Rows near named flat spaces through zero (a row that begins with a name and a colon came from that space)
ph-hz: [   5  186  127  -18 -103   74   42 -233   95  -32 -123 -242  -98  165
   86  -22   37  128   90 -237]
ph-hz: [ -15   16 -186 -250  -37   45 -112  337    8   20  210 -285  -32  387
 -177  384  112   43   75  253]
ph-hz: [  12  -79   79  406 -130  190  464   82   30  -54 -220    6 -370 -412
   13  -95    3   -3  -10 -144]
gg-jd: [  -3  110 -119 -139  -23   81 -403 -268 -124   -3    5  -72  291  164
  -24 -178 -108   43   20  -73]
gg-jd: [-112  135    0 -430   61  -64 -369 -186  -85   16  100 -256  225  181
  -14   72 -217   85   12  147]
gg-jd: [ -30  103  192  -81   95 -124 -174 -381  146   79  -77   84  441  135
  132 -211  129  100 -155 -287]
gg-jd: [ 214   46 -224   94 -163  139  -10   75 -133  -56   94  -27 -415  378
  -22  152   57 -122  312   55]
qn-pr: [ -56  -94 -216  133  -27  144  -85   86 -126   -4  -25  -98   78   71
  -89  -70   22   84  -37  -23]
qn-pr: [ 217  -43 -114 -191   -4 -263   -4  328  -18  184  219  -97 -284  304
   26  293   25 -162   35  407]
qn-pr: [ 173   55   -8  406 -220  158  164   13 -186 -157 -179   20 -305 -261
   65 -245    9  -66  162 -357]
jc-lg: [-305  195  123 -469   -1 -106 -144  116   38 -108  -70 -755   -2  -31
  -93  192 -177  351   17    1]
ph-hz: [ -40   86 -136 -215  -16  -58 -247  -50 -160  -42   28 -303 -145  193
   12   26 -238   76  157  122]
qn-pr: [ 175   -8   11   97  -77  -97   68  -90 -225   46  -68  -52 -392  -98
  140  -93 -170 -121   88   28]
qn-pr: [-130  154   99 -166  -13   77   35   37  305  -96    4  -99  104   57
  -82  136   68  122   51  -39]
qn-pr: [ -97   18 -119 -367  175 -216 -292   77  167   82  215 -100  257  633
  -30  253  150  126    5  191]
ph-hz: [ -56  154   72 -158  -15  -53  -39 -106  155  -39  -49 -213  -70  190
   43   48  -11  131   99  -70]
ph-hz: [-136   44   29 -116   43   98 -172 -233  -91    7    7 -141  302  122
   19  -28  -55  130  -75  -82]
qn-pr: [  27   42   23  -77   42 -140 -111   57  -27  -69   73   49   61  136
   25   45  103   -6   83  -97]
gg-jd: [ -64  130   13   -8 -111  182  -98  -70  -80 -166  -85 -228   29   44
  -96   -3   96  136  124 -310]
qn-pr: [  79 -150  300  295  115    5  450  -15  314   46   24  756  161 -339
   46    8  312 -242 -178  -83]
qn-pr: [  13  116  -39   67 -120  160  -29   -4  -97  -81   -3  -80   51 -185
   71 -152 -276  -16   44    9]
jc-lg: [  24    7  -48  145  -89  135    2  -97  -31  111 -101 -180  132   50
   45 -160   18   92 -147 -115]
ph-hz: [  90 -246  -55  504  -72  216  454   80   33   97 -148  249 -282 -265
  -34  -83  138 -108 -121   -4]
gg-jd: [ -37   -6  105  107   -4  -37  161  114  113  -49  -89   10   -7 -186
   -3  -39  107   52  -48 -152]
ph-hz: [-100  -18 -109 -122  -24   -1  -24  172  -86   41    2 -309  -92 -220
  -25   -3 -372   53  -67  325]
jc-lg: [  65  -30  109  278   -7  109   61 -180   43  -23  -94  358  265 -138
   16 -220  252  -57  -96 -361]
jc-lg: [ -60  168    0  140 -128  344   -9 -259  166 -172 -149   87   89  -99
  -58 -205  -42   65  126 -253]
jc-lg: [ 154  -79 -223  -26  -32  -60    6  102   23  273   91 -134 -190  316
   55   80  -94  -72  -75  411]
qn-pr: [ 121   34   18  122 -197   65  280  327 -100 -124  -48 -150 -541 -363
  -56  107 -105 -115  174   54]
gg-jd: [ -53  136  -98 -319   50 -182 -360 -105  111  116   24 -295  232  329
   57  -84 -147  156  -55  126]
ph-hz: [  37   91  122  142 -122   97   78 -110 -172 -102 -124  -97  -92 -276
   86 -159 -113    1   48 -241]
jc-lg: [ -69  240   68 -175 -101   51  -73 -111  119  -57  -76 -406  -22  171
   39   19  -74  192   94 -122]
qn-pr: [-142    5  -11 -321   54  -78  -21  332   46  -67  147 -198  -69  -44
 -159  330  -81   35   49  295]
gg-jd: [ 190  223   89   38 -142  -76 -161 -227 -196  -93  -83 -103  -92   28
  194 -236  -83  -35  177 -332]
gg-jd: [-159   41    7 -210    5 -105   10  169   28    6  -37 -516 -138  106
  -26  173  -62  229  -10   78]
jc-lg: [  73  -32  159  112   30 -188   49   49 -206  -33  -11   95   48 -250
  146 -121   10  -69  -58 -190]
gg-jd: [ 146  227  -30 -379  -10 -142 -383   50   27 -144  244  230   93   60
  -55   75 -142 -228  265  174]
qn-pr: [  98   95  -38  -38  -72  -24  -56    9  -30   23   40  -98  -62   97
   84  -23 -108  -34   60   60]
jc-lg: [ -14   56   45 -166   -6 -109  -66    5  -96  -21   -6 -175 -133 -117
   20   22 -190    1   48   89]
jc-lg: [  18  138   -1  -12  -32  142 -237 -363  -41 -168  -52  243   97  -44
  -29 -202  -81  -63  193 -204]
gg-jd: [ -83  -65  276  222  -24  -25  452  211  -15 -106 -148  -23 -209 -634
   55  -18  -48   12  -88 -142]
ph-hz: [-139 -226 -202 -142  169  -29  -46  314  103  123  189  112  204   64
 -195  219   24  -15 -178  448]
ph-hz: [-105 -103  108   45  116  -69  197  299  198   45  103  115  324  -33
   -3  142  233   55 -222   10]
gg-jd: [ -52 -104 -184 -175   65  -59  -89  203  -40   76  127  -79  -69   48
 -100  153 -162  -30  -23  405]
jc-lg: [  32  151  -34   79 -148  129  166   63  203  -51  -57 -122 -230  -46
   68  -48 -198   19  121   86]
jc-lg: [ -87   56 -194 -123   18   34 -304  -38  151   67   -8 -161  344  301
  -83 -109   38  172  -84    8]
jc-lg: [-113  114  102 -172   72 -222 -182  101 -102 -173   45 -174  173   31
   80    3  -14  139   78 -210]
ph-hz: [  20  -19  -70   -6    5  -72  -48  149 -122 -138   44   50 -194  -22
  -49   61   -4  -52  180   -6]
[  10  -12   56  122  -55   46  198  135   52 -115  -72   85 -232 -276
  -69   19   30  -51   85  -61]
ph-hz
[  48 -209   63  191  188  -88  -18 -230   94  161  -19  571  410   -7
   17 -196  313 -107 -262 -145]
gg-jd
[  80   97   16  114   -4  -70 -115  -58  -61 -169   15  285   95 -116
  129 -241  -90  -95  147 -191]
jc-lg
[  72 -113 -232 -121   67  -42 -300  101 -247  116  235   48  236  311
  -49   99   25  -93  -59  224]
ph-hz
[  76 -123 -153   62   43    9  -16   62   27   77   86  223  -21  172
  -64   60  115 -104   -1  149]
gg-jd
[  -5  130  120 -150   -7  -61  -67   28  -17  -97   71    5   95 -150
   46   12 -133  -44   56    0]
qn-pr
[ 180 -119   13  342    0  113   49 -230  -74   53  -37  531  153 -103
   38 -234  194 -206  -78 -207]
jc-lg
[  68  -33  -76    0   27 -130 -110   -5 -135   71   34    5   10   11
  103 -116 -148  -52  -34  103]
ph-hz
[  22  130  117  126 -158  143  238   41  184 -139 -157  -92 -271 -146
  -57   18  117   47  140 -235]
qn-pr
[-350 -197 -225 -366  302 -112 -242  279   83   99  277 -120  464  398
 -153  326    2  203 -195  453]
ph-hz
[ -54  157  178  -60   41  -12   41 -314  237  -42  -45   98   63  109
  154  -60  -53   56   70 -109]
qn-pr
[   2  130 -168    2 -175  203 -189  -45 -216 -113  -66 -362 -113  102
  -52  -75 -135  104  168 -121]
gg-jd
[ -54   14  133   80   13  -21  165  -22  143  -85 -119  116  -97 -284
    5  -81  -20    7   19  -98]
ph-hz
[  88  -84  243  529  -80  141  426 -160 -115  -47 -216  275 -103 -484
  172 -272   78  -86  -93 -401]
gg-jd
[   9  188   28  -83 -116  -20  -75   49 -160 -207  -23 -246 -230 -110
   58  -24 -227   29  247  -99]
qn-pr
[  93  126 -248 -198   -1   47 -508 -381  -30  138   99   -3  309  547
   55 -164 -130   -6   37  117]
gg-jd
[-184  190  -15 -403   35  -86 -267   14  293  -31   -9 -364  192  274
 -123  103   25  252   26   18]
jc-lg
[ -21  -30   67  107  -30   -7  152  222  -34 -199  -55   44 -225 -202
 -117   98  188   -3  141 -211]
qn-pr
[  91  212  120  106 -140   12    5  -65  -73 -229  -91  -28 -150 -125
  114 -153  -42   -8  240 -357]
qn-pr

Rows near named flat spaces through zero (a row that begins with a name and a colon came from that space)
cc_hb: [-133  137 -209 -112 -192  122 -507  357 -110  -32   23  173   12  113
  -67  155  326 -308  -57   39]
jr_lb: [-139  -28 -129 -190  155  106 -159 -375 -328  140  174  270  -72  -82
   29 -108   63 -343   13 -158]
nr_zc: [-167  -25    5   24    7 -260 -116  -94  231  -51    6   50  318  294
  -35  249  142   27  -33 -163]
qq_gr: [  20 -218   21  152   47 -119  178 -332  -48 -110  122  -10  219   41
  -20  -81  -75   61 -275  -78]
jr_lb: [-160  112 -423 -130 -211  343 -884  457 -398  -24  -24  583 -158  174
 -146   79  615 -410 -196   65]
nr_zc: [ 226   71  124   -7  -39   10   82  238   53    0 -123 -120 -134 -102
  -65   16  -69  125   96   70]
qq_gr: [  46   67  104   82  155 -163  361 -148  115 -174  -28 -347  338 -188
   -5  -97 -326   22 -116 -277]
qc_zm: [-174 -262  125  -57  107  -55  287 -180  148   29  261 -154  -52  185
   24   48  -59    9  220   -8]
qq_gr: [-362 -253   61  -21  224  -22  305 -275  -52   13  375 -205  124   -4
   94  -83  -29  -21  -20  -30]
qc_zm: [ 186  -14   99   39  185 -277  319 -312  -73 -219   87 -129  323   79
   21 -129 -414 -133  -43 -211]
jr_lb: [  84  -83  217  -40  305 -201  432 -289   65  -58   53 -346   50 -259
   73 -239 -364  -19  199  -50]
qc_zm: [ -22   26  104  -83  112   10  332  -65  221  -32   10 -337  -21 -146
    2  -56 -279  -88  249 -203]
qq_gr: [  31   56  -85  -63  109    8  -40  -96 -270  -72   75   80   19  -35
   81 -200 -141 -260   12   20]
cc_hb: [ 389   50  -84   -8  -55  167 -329  273 -146  -62 -348  236 -388 -228
 -135 -232  105  -65   53  174]
qq_gr: [  22  -77  211   13  226 -222  468 -410  153   64   54 -199   56  -19
  147  -86 -358  164  216  -42]
qq_gr: [-222   44  -56 -142   86  157 -143   86  -15  115   11    7 -119 -163
  -28   12  197  -95   94  -83]
cc_hb: [-458 -293 -118   11   34  155 -193   35   53   81  164  130 -133  133
    6   34  453   80  -19  150]
jr_lb: [ -91   91 -202 -187   92   92 -229 -235 -286   -6  107  224   35  -29
    9 -109  -21 -503   13 -233]
jr_lb: [-225  -79  -22   -1   -2    7   22 -117   85   43  120  -64  101    6
   11   76   95  -11  -65  -78]
nr_zc: [  75  -67   55   23   80 -352   69 -652 -152  -17  186  117  497   83
  -34  107 -117 -133 -334 -342]
qq_gr: [ -44  220  -35 -263   36  109  -89 -208  -36  175   -1  -48   10 -352
  -83   78  -32 -364   74 -426]
qq_gr: [-144  132  -64  -47  -66  -83   43 -224  144   -6   82   -8  326  213
  -11  243 -114 -177  -47 -410]
cc_hb: [  -3   70   48  -83  -34   80   67   77  151   13  -33 -250    3 -258
 -113   62  -20  -97   30 -212]
cc_hb: [ -87    6 -145   61  156  -93 -157  -55 -201 -167   -7  173  162   99
  102 -209    3 -121 -101   77]
cc_hb: [  51  -87   68  -33   66   33  106   22 -143   64  103   29 -230   48
  101 -116  -69   56  172  272]
qc_zm: [  50   84 -122  -98   24  124 -199  152 -282  -63   25  117 -114  -57
   11 -158    9 -280   32   85]
nr_zc: [ 210  134  269   31  110 -216  455  -25   94   -2  -31 -365  109 -147
  110  -40 -417  209  132   43]
jr_lb: [ 232   94  154  -51   82 -136  319 -223  -71  -31   66 -207  162 -148
  -13  -32 -371  -98   -5 -218]
jr_lb: [ 10 -27  32   3 -39 -97 -13  14 234 -21 -80 -36 -27 116   7  64  -9  20
 172  39]
nr_zc: [  94  130   97   75   73 -237  310 -349  -35    5   46  -49  331   93
  126   39 -361  103 -104 -169]
nr_zc: [  23 -107   63  -18  104   36  231 -195   42   25   37  -88 -115  -90
   15 -120 -155    6  118  -54]
jr_lb: [ 133   63   68  121 -131   30  -46  440  182    4 -246    6 -160   95
  -40  108  118  388   52  224]
qc_zm: [  59   11  129   75 -102   15  183  125  268    7  -96 -282   65 -180
 -133  146    4  227 -105 -147]
qc_zm: [ 106  103  117   46   26 -149  145 -124  113  166 -142   40 -113   60
  217  -11 -195  284  236  245]
qq_gr: [-317  -95   25  -11   93   -9  149   15   26    4  240 -163  104   99
   90   35   36   30   25   44]
nr_zc: [-114  -74 -145  -21   32   67 -261   -9 -270  -29  110  227   13   46
  -10  -74  214 -159 -158   62]
nr_zc: [  80   -9   80  -31  -28  289   36  713   65  -24 -122 -170 -475  -85
  -88  -66  116  206  274  299]
cc_hb: [ 149  209  195 -134   88 -209  357  -96  196   25  -15 -349    1  -60
  187  -37 -516 -121  463   18]
jr_lb: [ -46 -145   11  -43  270   31   28  137 -188 -156   72  -80 -116 -130
   -2 -307   18 -107   95  148]
cc_hb: [-192  152 -153 -208  -68  167 -231  -57   91   98   -1   84   23  -28
 -124  203  135 -348   67 -438]
qc_zm: [ 117  246  -72 -139  -77  108 -260  168   -3   90 -208  162 -152  -57
  -72   92   61 -134  145 -121]
cc_hb: [ 415  -49  122   50  -14 -141  -77   83 -110  -66 -154   67 -107 -104
  -88  -99   -7   90  -34  212]
cc_hb: [-181  -94 -135  128 -193   57 -272  171   -9   21   47  298   36  395
  -12  213  357  193 -206  152]
jr_lb: [  63   15  -59   53  -34   16 -205   64    7   -9 -176  148  -34  -55
  -65  -13  161   71  -98   17]
qq_gr: [  93  -39  -77   53  -29  109 -176  138 -229   -2  -51  181 -202  -56
   42 -176  110   40  -66  306]
qc_zm: [ 134   21   -5  -30 -126   91 -198  262  -85   30  -55  102 -157   -7
 -103   73  175   15  -25  113]
nr_zc: [ 118  368  -64   15 -328   90 -185  680   26  -51 -135 -120  -67   80
  113  114  -54  -10   94  354]
qc_zm: [ 258    9  183   34   23 -307  446 -548  313  -46  -46 -209  254   45
   -1   68 -508  -23  103 -371]
nr_zc: [ 220  189  -86  -34  -24   19 -201  167 -284  -80  -91  172  -25   -6
   12 -107  -68 -169  -36   84]
qq_gr: [-319  -68   77   64   -5  -79  219  -21  252   15  168 -260  275  108
   14  222   55  184  -97 -137]
qc_zm: [-428  -69  -88 -126    0   84   -9 -303   15  213  297  101   47  196
   91  194  124 -131   57 -158]
qq_gr: [-198 -448  319  134  311 -346  636 -559  320   -3  251 -343  247   71
   39    3 -151  377   17 -105]
jr_lb: [-165  209  -18 -135 -133  157  -20  208  -94  182  168  -89  -47  -12
   99  175   16  -78   69   62]
jr_lb: [-399 -216  -58 -102  149   29  134 -402 -152    6  455 -111  226  -21
   23  -25   30 -316 -141 -237]
cc_hb: [ 338  267   31 -319  228  101   22  -43 -117  -81 -195 -183 -132 -575
 -202 -244 -318 -560  261 -494]
qc_zm: [ 125  197  -78  -33  -48  -16 -172  147 -192 -101  -40   61  138  -19
  -32   -3  -39 -195 -121  -62]
nr_zc: [  23  181  -97  -45 -136   92 -252  346   49  -44 -149  -39  -80 -100
   -6    3   82 -139   70  107]
cc_hb: [ 188  -40  -82   71   99  115 -100   88 -304 -114 -112  204 -145 -102
  -44 -282   19   11 -135  109]
qc_zm: [-117  -52  -63    8    8   12  -27  -96  -25   19   68   40  -32   42
  111  -77    0  -57   41  128]
nr_zc: [-190 -147   34   13  101 -109  182 -305  149   -5  137  -68  163  128
   22   53  -50    6   15 -176]
jr_lb: [ 100 -223    6  142  107  -51   96 -252 -127  -57   -1   96  -73  -54
   71 -278  -64  116  -98  208]
nr_zc: [ -64   51  -27   29  -28  -74 -131  -63    7   52  -41   42  118  -68
   35   48  107   40 -120   25]
cc_hb: [ 532   41  197   -4    7 -248   49 -119  205    6 -347  108 -148   42
 -111   37 -201  141  259  -50]
qc_zm: [ -82 -265  -37  103   76   67    3  -85 -109  -44   79   75  -80  -34
  -11 -173  148   97 -151  146]
qq_gr: [ 164   30  -31   64  -18   54   73 -112  -50    2 -113   91 -103  -37
   46 -134 -164   47   -1   28]
[-169  109  -71   22  -90   55 -111  213   73  -23  -11  -76  143   -4
  -21  127  137   11 -125  -61]
nr_zc
[ 150 -143    9   61   42  -36 -197  179  -89  -69 -117  228 -170  116
  -79  -76  208  143    4  232]
qc_zm
[ 127  163  -84  -10  -99   10 -206  160  -62  -85 -120   65   77  -31
  -68   26   21 -142  -96  -69]
cc_hb
[  76  -23  -76   67 -194   53 -265   82  -17   91 -106  276 -156  133
   -1   83  213  126  -59  218]
jr_lb
[  85  140  173  -85    3 -215  254 -181  298   20  -18 -247  253   24
  -75  256 -251  -39  124 -407]
cc_hb
[-207 -246   28  211    6  146  178  117   51   56   55  -64 -165   -5
   97 -103  162  464 -118  349]
qq_gr
[  10 -128  231  -21  195  -56  322   76  119   -7   41 -331  -80 -199
  -38  -74  -73  185  151   40]
nr_zc
[-365 -395   65   89  195   30  188   24  -10  -36  285 -150  -34   49
   44 -116  217  223  -56  237]
qq_gr
[ 271   49  101  -32   93 -119   65  -56  -92  -32  -85    1  -36  -91
  -14 -103 -171  -23   81   16]
nr_zc
[ 127  -97  164   33  169 -243   93 -108  -78   13   14   86   31  127
   31  -16  -27  211   49  136]
nr_zc
[ 232  166 -221   11 -138  102 -446  235  -96 -213 -286  255   66  -35
 -244   -9  151 -266 -227 -254]
qq_gr
[   9   69  147    8 -150 -120   72  139  179  101   33 -188   76   37
   27  249   19  180   29  112]
qq_gr
[-102   -7 -109  -83  -78  171 -297  171 -253   98  112  207 -140   21
  -23   47  289 -100  -78  142]
jr_lb

Rows near named flat spaces through zero (a row that begins with a name and a colon came from that space)
mz_mq: [  -7  147  -66 -343   13 -431 -202  -46  234  -38  113   69  341 -169
  303  -69  -64   44   90  130]
mn_sq: [  17 -271  378   74 -213   77 -148 -217 -119 -155  159  -41 -360  -13
   28  160  -14 -119  -41 -104]
gp_pq: [-160  114 -228  235  135  572  303  327 -311  301 -437 -201  -23  201
 -345 -174  -57   24 -116 -134]
gp_pq: [-145  318 -257  261   91  443  332  346 -252  381 -298 -227  -44  127
 -287 -221   28  128 -104  -54]
gp_pq: [  75 -103 -127  124  -86  330  129  -16 -145  -88    5 -161 -277   44
 -226  302  -49 -239 -148 -233]
mz_mq: [-109   97 -322 -176  -56    8  159  280 -120  214 -195  -95   66  206
   12 -159 -175  111 -247  -56]
sj_gl: [ -24  -56  234  -44  -71 -329 -166 -116   81  -53  150  107   29  -54
  155  -71   36   53  103  144]
mz_mq: [ -59   16  130  -57 -140 -439 -271 -277    8 -164  324   39   77 -217
  143  170   -4 -201  159   56]
mz_mq: [-165  -21   97 -133   96  249 -135 -138 -176    0  368   75 -207  176
   52    1   57  -75  141 -263]
mz_mq: [ -47  138 -134   64   43   58   80  117   11   62  131 -151  -77   49
 -225   76   24 -208   95  -54]
mz_mq: [ 123    0 -140 -154  321   27  -12  131  384  -23 -203  221  209  125
   78 -239   25  336   36  221]
gp_pq: [ -66  -55  287   71  -13  207 -177 -261 -152  -81  254   36 -231  -50
   63   72   94  -44  119 -137]
sj_gl: [ -51   45   78 -116   68 -121  -94  -50   47   14  126  100  114  -17
  134  -96   50   47  131   23]
mn_sq: [ 149 -364   64  -13 -145   43 -204 -275   66 -403  120  -37 -290  -37
  -80  450 -145 -320  -97 -110]
mz_mq: [ -29  -63  216   58  -49  -99 -139 -119   -6  -45    7   54  -22  -66
   83  -55   15   71   44  102]
mn_sq: [  84 -143 -237  109  -44   53  232   28 -147  -48  -80   70  -50  130
 -136  172   -7  -60 -175 -118]
mz_mq: [-107  -94  188  142 -240 -138 -133 -255 -289 -113  183  -95  -91 -176
  -37  262  -34 -341   56 -125]
mn_sq: [-258  290 -146  215  243  328  261  221 -338  381 -118    7  147  157
 -194 -305  155  105  148 -100]
mn_sq: [ -69   67 -105 -121  227   68  -35   64   83   76   35  190   47  211
   76 -240   47  266   55   59]
gp_pq: [ 248  -29  -93 -221  146  153  125  224  407    3 -144   40  -26  130
   79 -132    8  272 -124   78]
sj_gl: [-173  260 -219  168  176  164  189  156 -212  268  -72   45  103  133
 -129 -224  110  160   56   -7]
gp_pq: [ -92  -16  401  275    6  -38 -200 -228  -82  -23   48  107  -66 -129
   41 -124  141  134  185  175]
mn_sq: [  -4 -117  258  106 -115   68  -74 -141 -104  -62   88  -30 -194  -50
    6   75   32  -62   13  -54]
sj_gl: [ -75  214 -217  114  191  282  220  270  -44  245 -173  -62   29  158
 -192 -209   56  138    3    8]
gp_pq: [ -50  -59 -128 -101 -186 -529  -93  -18    9  -44  -13   92  109   42
  133  -25 -148   79 -151  189]
mz_mq: [  40   49 -105  -94   61  140  106   89   29   65   44   25  -58  113
   31  -51   36  104  -59  -83]
gp_pq: [ -49 -227  -23   67 -150  -53   31  -64 -234 -105  -41  -64  -16   18
 -149  247 -121 -347  -56 -158]
gp_pq: [  -3   11   90  154  -26   45   18 -144 -141  -67  118  -70   41 -198
 -109  227   85 -312  161 -141]
sj_gl: [ -13   76 -229 -241   39   55   43  211   77  101 -254  -93  175   52
   69 -125 -173   87 -151   -3]
gp_pq: [-184  349  -67   79  128  143   48   40 -206  265  -58   13  196  -78
   78 -260  108  218   89   -2]
sj_gl: [  54   88   76  -17  -92  -60   14  170  160  101 -257 -178   54 -115
   42 -149  -83  128 -102  180]
sj_gl: [ -60  -19 -171  -85  161  139   95  197    1  144 -210  147   26  310
   23 -296  -40  337 -127   57]
mz_mq: [  52 -141   31   44   82  228   44  -21  -16  -53  -36   78 -119  117
  -55   21   34   41  -25  -73]
sj_gl: [-138  -41   81  136  -42 -166 -178 -268 -183 -118  318  111 -102   -7
  -37  142   59 -157  152  -24]
sj_gl: [ 179 -118  231  144   -5  238   -2 -117   98 -139   -5  -45 -177 -137
  -55  154   93  -56   31  -34]
mn_sq: [  35  147  160  -47   66 -153  -27  -70   91   65   65  140  220 -178
  243 -167  164  207  142   99]
gp_pq: [ -10  -41  -60 -181    9   81   -5   55   15   15   39    8  -70  137
   69  -37  -63   46  -79  -90]
mn_sq: [ -88 -199  227   -8   41    9 -162 -360 -210 -192  502  221 -134   48
   43  221  150 -269  263 -265]
sj_gl: [  60  -88   95   21  -19  105  -10   51  103  -15  -48  -23 -201   99
  -26  -56  -16  118  -82   63]
sj_gl: [-140   99 -158    0  127  104    5   60  -95   98   32   43   -3  163
  -67 -110    0   61   34  -26]
mn_sq: [-166   55  -59   87  -46  -91   45   89 -188  139  -67  -33   38   89
  -81 -110  -43   -3  -17   32]
mz_mq: [  62  189 -424 -207   65  -24  262  411  173  226 -313  -64  198  156
   23 -231 -112  262 -243   94]
mz_mq: [ -40 -199  422   41   29   74 -336 -554 -181 -295  383  212  -45 -228
  177  252  148 -217  296 -203]
mn_sq: [-152  144 -289 -142  165 -156   27  180   21  154  -43  120  215  214
   17 -246  -45  162   22   98]
mn_sq: [  65   98   60 -124  106 -174 -183 -138  223  -94   19  110  266 -235
  216  -40   43   98  142  143]
mn_sq: [  75 -145  -89 -181   26  226  173  167   14   55  -25   57 -176  301
   35  -73  -27  144 -190 -157]
sj_gl: [-218  188 -105 -214  105 -121 -130  -17 -103  132  117  123  212   60
  207 -220  -16  143   90  -11]
gp_pq: [-306  167    3   70  -95  129  -36  -80 -460  167  233 -113 -119   34
  -39    6    2 -160   57 -242]
[ -38   57 -232   18   94   66  103   91  -77   55 -205   -4  208    7
  -84  -10  -52  -33  -26  -28]
sj_gl
[  90 -138  -70 -227   46 -109  -41  105  272  -78   23   80  -67  205
   50  -53  -82   96  -76   84]
mz_mq
[-193  215   -2  -47   -3 -181 -184 -114 -115   58  133  -20  185 -155
  109  -51  -13  -56  149   25]
sj_gl
[ 126 -108  153 -105 -115  -86  -71  -47  148 -107  -13  -53  -28 -118
  112   79  -50  -34  -53   24]
sj_gl
[   5 -156   32 -111   32 -392 -208  -68  203 -191 -100   60  309 -116
   14   69 -131 -201  140  180]
sj_gl
[-104  161   62  140   49   77   58   96  -79  190  -53  -27  -11   30
  -44 -215   83  157   54   79]
mn_sq
[ -31   52 -331 -108   33  -89   91  178   31   60 -108  -14  102  148
  -64  -34 -118   14 -117   26]
mz_mq
